Here is a tiny trained network, its code and every weight. The questions are about switching its units off for an input and a target symbol, where a switched-off unit gives its printed mean instead of its output.

import numpy as np


def w(rows, s, z=0):
    codes = np.array(rows[::2]) - 128.0
    scale = np.full(codes.shape[1], s)
    scale[-1] = z or s
    return codes * scale


def norm(h):
    return h / np.sqrt((h * h).mean(-1, keepdims=True) + 1e-5)


def f(y):
    return np.maximum(y, 0)


def softmax(a):
    e = np.exp(a - a.max(-1, keepdims=True))
    return e / e.sum(-1, keepdims=True)


def log_softmax(a):
    a = a - a.max(-1, keepdims=True)
    return a - np.log(np.exp(a).sum(-1, keepdims=True))


def net(x, mask):
    ids = ['γζηξπστω'.index(c) for c in x.split()]
    T = len(ids)
    res = E[ids] + P[:T]
    u = 0
    for l in range(3):
        r = norm(res)
        for j in range(3):
            rows = slice(3 * j, 3 * j + 3)
            q, k, v = (r @ M[l][rows].T for M in (Q, K, V))
            z = softmax(np.where(np.tri(T) > 0, q @ k.T / 3**0.5, -1e9)) @ v
            o = O[l][rows]
            res = res + np.where(mask[u + j], z, o[:, -1]) @ o[:, :-1]
        u += 3
        y = f(norm(res) @ A[l][:, :-1].T + A[l][:, -1])
        res = res + np.where(mask[u : u + 4], y, B[l][:, -1]) @ B[l][:, :-1]
        u += 4
    return log_softmax(norm(res)[-1] @ U[:, :-1].T + U[:, -1])


Q, K, V, O, A, B = {}, {}, {}, {}, {}, {}
E = w([
[133,50,123,205,162,199],'γ',
[172,204,28,116,77,92],'ζ',
[121,167,214,83,176,178],'η',
[150,175,125,69,91,59],'ξ',
[174,208,124,74,205,131],'π',
[119,104,186,170,40,90],'σ',
[121,117,76,190,254,150],'τ',
[151,130,43,120,31,156],'ω',
],0.00044)
P = w([
[120,157,173,210,152,73],'0',
[217,157,81,119,8,138],'1',
[174,198,63,98,139,169],'2',
[42,73,127,135,165,82],'3',
[185,149,94,122,16,127],'4',
[154,207,101,95,162,175],'5',
[127,3,106,76,191,163],'6',
[160,132,93,114,33,131],'7',
[135,194,102,95,173,172],'8',
],0.0006)
Q[0] = w([
[73,96,9,169,191,172],'0.h1',
[205,159,237,99,54,107],'0.h1',
[76,97,6,169,189,171],'0.h1',
[206,227,174,202,124,82],'0.h2',
[217,211,188,174,112,112],'0.h2',
[243,202,221,140,94,141],'0.h2',
[129,130,127,130,131,130],'0.h3',
[127,127,130,125,126,127],'0.h3',
[127,127,129,125,126,126],'0.h3',
],0.0018)
K[0] = w([
[219,102,88,23,86,250],'0.h1',
[59,171,155,191,178,46],'0.h1',
[216,105,89,18,87,250],'0.h1',
[205,161,73,191,64,132],'0.h2',
[211,148,97,156,49,151],'0.h2',
[212,132,135,109,39,169],'0.h2',
[130,130,130,127,125,129],'0.h3',
[127,126,126,129,130,128],'0.h3',
[127,125,126,129,130,128],'0.h3',
],0.0025)
V[0] = w([
[77,155,141,167,151,96],'0.h1',
[101,97,171,175,127,91],'0.h1',
[128,128,129,130,128,131],'0.h1',
[241,148,148,130,86,147],'0.h2',
[149,111,144,98,136,115],'0.h2',
[253,140,157,127,77,150],'0.h2',
[129,131,133,124,129,133],'0.h3',
[127,128,128,128,128,128],'0.h3',
[128,127,125,129,129,127],'0.h3',
],0.0012)
O[0] = w([
[98,119,88,76,70,192,133],'0.h1',
[123,166,86,123,107,238,90],'0.h1',
[126,127,131,129,130,129,128],'0.h1',
[16,119,112,60,108,169,252],'0.h2',
[123,171,127,176,118,119,112],'0.h2',
[1,132,101,59,113,176,254],'0.h2',
[122,134,134,135,130,120,130],'0.h3',
[128,128,128,128,128,128,127],'0.h3',
[130,129,125,128,125,129,127],'0.h3',
],0.0009,0.00062)
A[0] = w([
[180,60,70,178,70,167,32],'0.n1',
[142,137,19,155,155,207,2],'0.n2',
[77,194,89,135,140,103,42],'0.n3',
[103,128,139,124,248,253,90],'0.n4',
],0.0012,0.00082)
B[0] = w([
[222,184,171,194,89,175,167],'0.n1',
[177,92,241,49,121,29,171],'0.n2',
[143,84,152,72,178,177,155],'0.n3',
[167,155,108,129,1,48,253],'0.n4',
],0.0013,0.00075)
Q[1] = w([
[61,110,120,126,125,67],'1.h1',
[191,149,125,136,112,195],'1.h1',
[197,147,137,130,132,188],'1.h1',
[146,163,61,93,121,111],'1.h2',
[104,90,202,168,124,142],'1.h2',
[107,91,198,167,133,144],'1.h2',
[235,149,140,99,117,244],'1.h3',
[201,49,118,52,151,223],'1.h3',
[92,3,118,69,165,87],'1.h3',
],0.005)
K[1] = w([
[74,69,128,124,149,77],'1.h1',
[189,173,115,144,103,183],'1.h1',
[179,186,128,131,108,175],'1.h1',
[123,82,148,132,102,140],'1.h2',
[131,171,104,126,154,112],'1.h2',
[133,173,107,125,152,115],'1.h2',
[120,57,90,42,122,156],'1.h3',
[3,37,91,66,161,56],'1.h3',
[5,124,134,204,169,14],'1.h3',
],0.0048)
V[1] = w([
[145,164,99,105,173,194],'1.h1',
[173,180,197,139,132,132],'1.h1',
[156,191,132,150,183,129],'1.h1',
[166,143,106,94,146,188],'1.h2',
[156,164,172,87,138,191],'1.h2',
[128,127,129,129,127,130],'1.h2',
[165,210,93,84,183,109],'1.h3',
[101,143,154,134,34,88],'1.h3',
[144,163,254,116,144,154],'1.h3',
],0.0016)
O[1] = w([
[103,139,164,170,83,56,132],'1.h1',
[53,113,111,139,164,117,189],'1.h1',
[80,79,110,84,97,84,141],'1.h1',
[142,185,178,155,102,109,140],'1.h2',
[109,182,195,193,123,127,172],'1.h2',
[129,127,130,128,128,128,128],'1.h2',
[152,127,148,128,207,225,198],'1.h3',
[97,44,179,80,180,74,254],'1.h3',
[247,112,152,85,111,120,132],'1.h3',
],0.0015,0.00085)
A[1] = w([
[248,109,195,130,133,107,3],'1.n1',
[98,103,205,68,137,133,99],'1.n2',
[135,136,68,111,203,88,140],'1.n3',
[196,61,162,165,120,77,178],'1.n4',
],0.0017,0.00057)
B[1] = w([
[221,5,55,143,204,88,181],'1.n1',
[125,108,39,208,119,141,254],'1.n2',
[106,51,146,184,100,188,203],'1.n3',
[100,217,125,86,228,100,217],'1.n4',
],0.0015,0.00086)
Q[2] = w([
[165,185,98,88,174,156],'2.h1',
[151,232,4,8,139,210],'2.h1',
[163,184,96,87,178,156],'2.h1',
[175,158,175,100,88,146],'2.h2',
[173,159,171,96,84,143],'2.h2',
[83,97,95,168,180,119],'2.h2',
[139,136,105,146,184,141],'2.h3',
[135,138,105,139,191,138],'2.h3',
[135,138,107,141,186,139],'2.h3',
],0.0034)
K[2] = w([
[174,76,214,254,116,50],'2.h1',
[199,115,243,207,85,95],'2.h1',
[172,72,208,251,114,47],'2.h1',
[185,177,94,44,43,175],'2.h2',
[174,166,104,50,42,175],'2.h2',
[100,113,133,195,208,84],'2.h2',
[135,191,185,76,66,155],'2.h3',
[136,191,205,81,76,157],'2.h3',
[136,194,199,76,73,157],'2.h3',
],0.0033)
V[2] = w([
[154,37,25,146,208,148],'2.h1',
[212,54,185,209,82,110],'2.h1',
[71,54,112,126,217,61],'2.h1',
[169,137,30,134,78,205],'2.h2',
[147,160,126,49,11,157],'2.h2',
[101,92,108,210,251,77],'2.h2',
[128,158,189,88,146,173],'2.h3',
[132,123,126,125,120,126],'2.h3',
[125,216,118,53,2,168],'2.h3',
],0.00095)
O[2] = w([
[172,195,228,129,126,100,255],'2.h1',
[187,80,121,147,247,146,57],'2.h1',
[90,160,231,155,138,130,207],'2.h1',
[139,129,138,205,216,93,208],'2.h2',
[66,103,180,167,215,104,165],'2.h2',
[202,145,83,83,38,146,105],'2.h2',
[113,202,162,124,123,150,103],'2.h3',
[128,127,130,133,125,129,129],'2.h3',
[197,187,203,129,73,124,134],'2.h3',
],0.0012,0.00053)
A[2] = w([
[54,109,118,168,142,248,10],'2.n1',
[87,100,144,148,47,181,139],'2.n2',
[146,46,86,109,106,171,178],'2.n3',
[220,123,164,188,139,213,43],'2.n4',
],0.0018,0.0011)
B[2] = w([
[92,127,2,4,153,165,208],'2.n1',
[156,80,120,162,201,145,254],'2.n2',
[123,203,172,157,123,129,247],'2.n3',
[119,61,175,45,21,184,160],'2.n4',
],0.0021,0.00083)
U = w([
[137,205,28,153,34,78,96],'γ',
[70,80,24,65,201,216,116],'ζ',
[254,98,126,90,213,62,171],'η',
[72,225,254,134,179,139,149],'ξ',
[173,79,202,63,34,215,196],'π',
[52,90,146,31,72,18,3],'σ',
[174,129,104,244,99,200,53],'τ',
[47,31,173,226,153,88,225],'ω',
],0.0053,0.00068)

Each question gives the input, a string of symbols that net reads in full, and the target symbol t.
The units are the heads (3 rows each of Q, K, V and O) and the neurons (one row each of A and B). Each row of codes is followed by its name. A weight is (code - 128) times the scale printed after its matrix; where a second scale follows, it is the last column's (O, A, B and U).
mask holds one flag per unit, layer by layer, with each layer's heads first. A switched-off unit (its flag False) gives its mean, the last column of its rows in O or B, instead of its output. The means were averaged over made-up inputs and are rounded, as every weight is.
A unit's drop is (log p(t) with every unit on - log p(t) with that unit switched off) / (log p(t) with every unit on - log p(t) with every unit switched off).
The circuit of an input: a set's keep is (log p(t) with only the set's units on - log p(t) with every unit switched off) / (log p(t) with every unit on - log p(t) with every unit switched off). Starting from the 12 units with the biggest drops (on a tie, the unit counted first), units are removed one at a time, each time the one whose removal leaves the highest keep (on an exact tie, the one counted first), for as long as the keep stays at least 0.8.
units of the circuit, in order: the units of the circuit, biggest drop first
most important unit: the unit with the biggest drop
top k neurons: the k neurons with the biggest drops, biggest first
k most important neurons of layer l: the k neurons of layer l with the biggest drops, biggest first
heads that matter: for each layer, one digit per head in row order, 1 if its drop is at least 0.15 and else 0, layers parted by /
input ζ η π π ζ γ η η γ, target η: units of the circuit, in order => [0.n4, 0.n2]
input η ω π σ, target η: units of the circuit, in order => [1.h3, 1.h1, 1.n4, 1.n1]
input π η σ η ζ ω η τ, target η: top 3 neurons => [0.n2, 1.n1, 1.n4]
input η η σ η π, target ξ: most important unit => 0.h2
input ζ ζ γ γ, target ζ: 3 most important neurons of layer 0 => [0.n2, 0.n4, 0.n3]
input ω σ γ, target η: heads that matter => 000 / 100 / 000
input η η ζ η η σ ζ σ, target ω: units of the circuit, in order => [2.h2, 2.n2]
input σ η η ζ η η η ω ζ, target ξ: heads that matter => 000 / 000 / 011
input ω ζ ξ ξ ω, target τ: heads that matter => 000 / 001 / 010
input ζ σ η ζ, target ζ: units of the circuit, in order => [1.n3, 2.n1, 0.n4, 1.h1]
input ζ ω ζ π σ η η ξ ω, target ξ: units of the circuit, in order => [0.n2, 2.h2, 2.n1]
input σ γ ζ γ, target σ: top 3 neurons => [1.n4, 0.n4, 2.n2]
input ω η η η η, target ζ: heads that matter => 010 / 000 / 110
input η ζ η σ η η σ, target σ: heads that matter => 000 / 001 / 010
input η η ζ γ γ γ π, target γ: top 2 neurons => [0.n4, 2.n3]
input ω ζ σ, target ζ: most important unit => 1.h3
input ζ η π η ω ω η, target η: heads that matter => 000 / 000 / 000
input τ η η γ, target τ: heads that matter => 010 / 001 / 010
input σ γ η η, target σ: heads that matter => 010 / 001 / 010
input ζ σ η η η ξ ξ, target η: units of the circuit, in order => [0.h2, 1.h3, 1.n1, 2.n3]
input σ ζ η τ η σ η, target τ: heads that matter => 010 / 001 / 010
input η π η η τ ζ η, target η: heads that matter => 010 / 001 / 000
input η η η η π ζ ζ ζ τ, target π: heads that matter => 000 / 001 / 000
input γ η π γ ζ τ η, target γ: heads that matter => 010 / 001 / 010
input σ γ ξ γ, target σ: most important neuron of layer 1 => [1.n4]
input τ η ζ σ ζ η ζ, target σ: heads that matter => 000 / 001 / 000
input γ γ σ ζ, target γ: heads that matter => 010 / 101 / 010
